Below are the code and all the weights of a small trained network. Each question names an input and a class and asks about switching units off, where a switched-off unit gives its printed mean instead of its output.

import numpy as np


def w(rows, s, z=0):
    codes = np.array(rows[::2]) - 128.0
    scale = np.full(codes.shape[1], s)
    scale[-1] = z or s
    return codes * scale


def norm(h):
    return h / np.sqrt((h * h).mean(-1, keepdims=True) + 1e-5)


def f(y):
    return np.maximum(y, 0)


def log_softmax(a):
    a = a - a.max(-1, keepdims=True)
    return a - np.log(np.exp(a).sum(-1, keepdims=True))


def net(x, mask):
    res = np.array(x, float).reshape(1, 6) / 4 @ E
    u = 0
    for l in range(3):
        y = f(norm(res) @ A[l][:, :-1].T + A[l][:, -1])
        res = res + np.where(mask[u : u + 13], y, B[l][:, -1]) @ B[l][:, :-1]
        u += 13
    return log_softmax(norm(res)[-1] @ U[:, :-1].T + U[:, -1])


A, B = {}, {}
E = w([
[125,127,128,127,130,132,132,127,130,124,135],'x0',
[124,148,49,168,189,150,204,100,61,202,95],'x1',
[202,101,59,106,147,60,191,168,201,93,111],'x2',
[169,133,117,51,148,186,133,36,72,57,57],'x3',
[71,76,163,103,214,107,109,160,144,132,86],'x4',
[125,176,84,139,137,197,85,64,255,175,109],'x5',
],0.0083)
A[0] = w([
[171,158,94,186,10,144,115,146,90,136,147,64],'0.n0',
[124,104,142,79,83,85,135,109,79,110,175,83],'0.n1',
[172,173,78,166,38,127,132,109,108,101,207,55],'0.n2',
[124,172,140,205,149,100,145,89,156,153,115,196],'0.n3',
[198,110,55,85,121,80,143,184,152,119,115,28],'0.n4',
[54,109,146,150,125,111,119,91,162,101,63,126],'0.n5',
[90,98,131,198,124,89,158,206,110,130,181,140],'0.n6',
[104,111,139,58,82,109,97,109,128,108,157,40],'0.n7',
[137,60,140,152,129,139,149,133,85,83,141,3],'0.n8',
[95,126,137,149,74,101,80,152,191,105,146,115],'0.n9',
[61,137,90,191,183,114,202,90,90,202,121,78],'0.n10',
[44,116,172,112,254,89,109,185,148,137,67,24],'0.n11',
[67,161,200,151,86,154,120,108,48,183,203,103],'0.n12',
],0.008,0.0054)
B[0] = w([
[80,57,50,67,147,108,128,168,151,132,171,204],'0.n0',
[124,110,173,106,107,84,153,145,98,164,73,179],'0.n1',
[43,111,68,47,149,97,111,105,145,159,203,208],'0.n2',
[167,123,155,136,109,156,136,161,187,180,134,223],'0.n3',
[196,52,85,226,136,84,98,90,136,46,135,194],'0.n4',
[118,110,92,108,161,157,127,95,178,149,169,173],'0.n5',
[128,208,176,165,168,53,131,104,137,160,132,237],'0.n6',
[160,137,162,71,126,167,81,205,133,125,142,159],'0.n7',
[117,163,152,143,139,11,181,144,67,162,109,144],'0.n8',
[208,137,157,103,147,157,114,171,106,196,146,216],'0.n9',
[210,123,127,97,128,182,83,201,97,145,154,233],'0.n10',
[55,47,2,49,166,70,86,81,101,142,236,200],'0.n11',
[124,67,139,214,134,138,132,115,123,69,137,254],'0.n12',
],0.0076,0.006)
A[1] = w([
[166,126,104,52,60,149,112,77,87,112,95,94],'1.n0',
[89,83,106,95,63,99,158,100,103,139,165,88],'1.n1',
[92,103,90,45,164,130,97,70,102,109,79,77],'1.n2',
[128,127,128,158,171,137,149,139,137,206,117,122],'1.n3',
[173,169,82,162,186,123,201,168,25,173,115,96],'1.n4',
[65,183,150,115,91,198,179,174,162,116,104,2],'1.n5',
[141,160,138,89,141,125,159,92,71,28,65,111],'1.n6',
[143,149,134,103,130,161,142,65,98,63,60,104],'1.n7',
[112,168,74,125,13,148,148,128,93,116,173,66],'1.n8',
[95,162,165,168,113,58,182,181,66,128,141,121],'1.n9',
[128,136,195,74,120,86,76,192,135,93,117,75],'1.n10',
[1,122,177,174,105,208,104,133,90,109,114,41],'1.n11',
[148,213,62,141,39,110,164,127,113,111,194,114],'1.n12',
],0.0088,0.0061)
B[1] = w([
[143,185,172,108,183,136,132,163,151,163,205,211],'1.n0',
[55,97,108,86,174,67,116,114,74,123,95,191],'1.n1',
[75,172,117,153,139,85,129,190,122,179,205,228],'1.n2',
[109,173,129,129,102,143,146,199,110,120,98,221],'1.n3',
[155,112,120,88,37,175,139,193,76,151,72,253],'1.n4',
[188,161,27,208,70,132,155,127,172,89,83,128],'1.n5',
[105,174,199,198,161,90,150,150,165,138,116,214],'1.n6',
[92,183,177,167,215,76,129,192,149,160,185,197],'1.n7',
[27,73,36,49,215,96,117,145,118,163,167,164],'1.n8',
[65,143,205,97,73,106,176,74,115,75,36,225],'1.n9',
[194,142,92,63,54,197,143,173,81,116,135,206],'1.n10',
[173,118,42,204,144,146,125,57,103,52,182,187],'1.n11',
[107,69,103,98,254,84,95,138,135,199,152,205],'1.n12',
],0.0084,0.005)
A[2] = w([
[90,139,153,178,97,112,175,132,168,170,154,4],'2.n0',
[89,116,150,191,94,181,94,72,94,108,177,29],'2.n1',
[115,162,89,141,156,141,151,145,116,125,91,34],'2.n2',
[117,117,135,155,119,151,110,84,89,90,127,57],'2.n3',
[111,101,105,153,116,179,130,108,82,160,121,147],'2.n4',
[173,91,77,178,101,73,173,123,160,61,77,24],'2.n5',
[85,129,155,158,113,99,105,178,163,126,127,10],'2.n6',
[171,100,112,134,177,120,174,153,179,92,109,87],'2.n7',
[100,178,138,195,122,85,131,201,132,140,153,132],'2.n8',
[76,82,111,119,170,126,97,111,106,117,141,88],'2.n9',
[146,117,175,71,84,137,58,118,160,65,160,45],'2.n10',
[95,182,76,143,103,192,98,104,247,160,108,91],'2.n11',
[89,193,150,143,176,143,174,165,146,76,136,120],'2.n12',
],0.013,0.004)
B[2] = w([
[112,225,175,101,173,100,100,110,144,102,175,162],'2.n0',
[189,87,59,190,178,121,118,88,205,46,93,185],'2.n1',
[204,99,134,48,118,186,91,88,104,207,198,147],'2.n2',
[153,119,81,192,150,115,189,108,194,63,74,154],'2.n3',
[179,64,120,132,98,195,74,149,156,78,135,186],'2.n4',
[74,69,107,228,107,209,104,63,166,44,117,164],'2.n5',
[147,189,108,118,203,167,163,67,116,194,150,166],'2.n6',
[138,131,107,190,146,192,35,109,82,51,181,185],'2.n7',
[139,208,168,94,146,197,91,13,214,149,122,254],'2.n8',
[103,90,48,104,141,75,142,139,192,107,180,211],'2.n9',
[178,120,49,101,85,225,153,230,61,210,122,188],'2.n10',
[50,117,204,127,81,2,226,135,14,50,31,228],'2.n11',
[139,179,172,123,110,150,77,41,196,188,98,183],'2.n12',
],0.009,0.0083)
U = w([
[62,54,40,45,204,68,87,155,117,158,234,21],'0',
[174,208,212,133,156,156,97,69,168,193,165,253],'1',
[203,54,84,247,120,193,85,70,155,30,142,181],'2',
[244,106,109,87,23,239,86,235,54,206,122,83],'3',
[69,119,235,101,40,39,212,102,40,53,40,32],'4',
],0.013,0.0046)

Each question gives the input, the list of numbers given to net, and the class t.
The units are the neurons (one row each of A and B). Each row of codes is followed by its name. A weight is (code - 128) times the scale printed after its matrix; where a second scale follows, it is the last column's (A, B and U).
mask holds one flag per neuron, layer by layer. A switched-off neuron (its flag False) gives its mean, the last column of its row in B, instead of its output. The means were averaged over made-up inputs and are rounded, as every weight is.
A unit's drop is (log p(t) with every unit on - log p(t) with that unit switched off) / (log p(t) with every unit on - log p(t) with every unit switched off).
The circuit of an input: a set's keep is (log p(t) with only the set's units on - log p(t) with every unit switched off) / (log p(t) with every unit on - log p(t) with every unit switched off). Starting from the 12 units with the biggest drops (on a tie, the unit counted first), units are removed one at a time, each time the one whose removal leaves the highest keep (on an exact tie, the one counted first), for as long as the keep stays at least 0.8.
circuit, biggest first: the units of the circuit, biggest drop first
most important unit: the unit with the biggest drop
k most important neurons: the k neurons with the biggest drops, biggest first
k most important neurons of layer l: the k neurons of layer l with the biggest drops, biggest first
input [0,-5,-8,-3,-4,-7], class 2: most important unit -> 0.n12
input [-8,-6,-6,5,1,4], class 2: 2 most important neurons -> [1.n11 2.n1]
input [5,-3,2,6,-5,-1], class 1: 2 most important neurons of layer 2 -> [2.n12 2.n8]
input [7,8,1,-2,-7,6], class 3: 2 most important neurons of layer 0 -> [0.n10 0.n11]
input [-5,0,7,0,4,-6], class 2: circuit, biggest first -> [0.n4 2.n5]
input [2,-2,1,8,6,-7], class 1: 3 most important neurons -> [1.n6 1.n2 2.n11]
input [6,-1,7,8,-6,-8], class 1: 3 most important neurons -> [1.n6 1.n7 1.n0]
input [6,-6,8,-4,2,-8], class 2: 4 most important neurons -> [0.n4 2.n5 2.n11 2.n7]
input [-1,-5,5,8,-7,-6], class 1: circuit, biggest first -> [1.n6 1.n0]
input [-6,8,8,-6,-1,4], class 2: circuit, biggest first -> [0.n4 2.n5]
input [-1,-8,-8,-2,-6,0], class 2: 3 most important neurons -> [0.n12 2.n1 1.n11]
input [-2,3,3,-1,-6,-7], class 4: 4 most important neurons -> [1.n9 0.n6 0.n1 0.n11]
input [1,0,3,3,-5,7], class 4: 2 most important neurons -> [2.n11 0.n11]
input [-8,-4,-1,-4,-4,8], class 4: circuit, biggest first -> [2.n11]
input [5,8,5,4,2,-8], class 3: 4 most important neurons -> [1.n4 2.n11 0.n10 2.n2]
input [-4,4,8,0,5,7], class 2: 2 most important neurons -> [0.n4 2.n7]
input [5,-6,5,1,-1,-6], class 3: 3 most important neurons -> [1.n10 2.n10 2.n11]
input [8,8,8,-7,6,-4], class 2: 3 most important neurons of layer 0 -> [0.n4 0.n9 0.n2]
input [-5,4,-5,8,-8,1], class 0: 3 most important neurons of layer 0 -> [0.n2 0.n0 0.n6]
input [0,8,-4,-2,-6,-2], class 3: most important unit -> 0.n10
input [-7,1,3,0,-8,-8], class 0: 4 most important neurons -> [0.n2 0.n0 1.n12 2.n11]
input [-8,6,-6,5,-7,4], class 0: 2 most important neurons -> [1.n8 0.n9]
input [-1,-7,3,2,0,8], class 4: 2 most important neurons -> [2.n11 0.n10]
input [1,-8,-7,4,2,4], class 3: 3 most important neurons of layer 0 -> [0.n7 0.n9 0.n4]
input [0,-7,4,-4,-7,3], class 0: 2 most important neurons -> [0.n2 1.n12]
input [-7,-7,-3,-7,-3,-8], class 4: 2 most important neurons of layer 0 -> [0.n6 0.n1]
input [-1,7,-8,2,-6,-6], class 2: circuit, biggest first -> [0.n12]
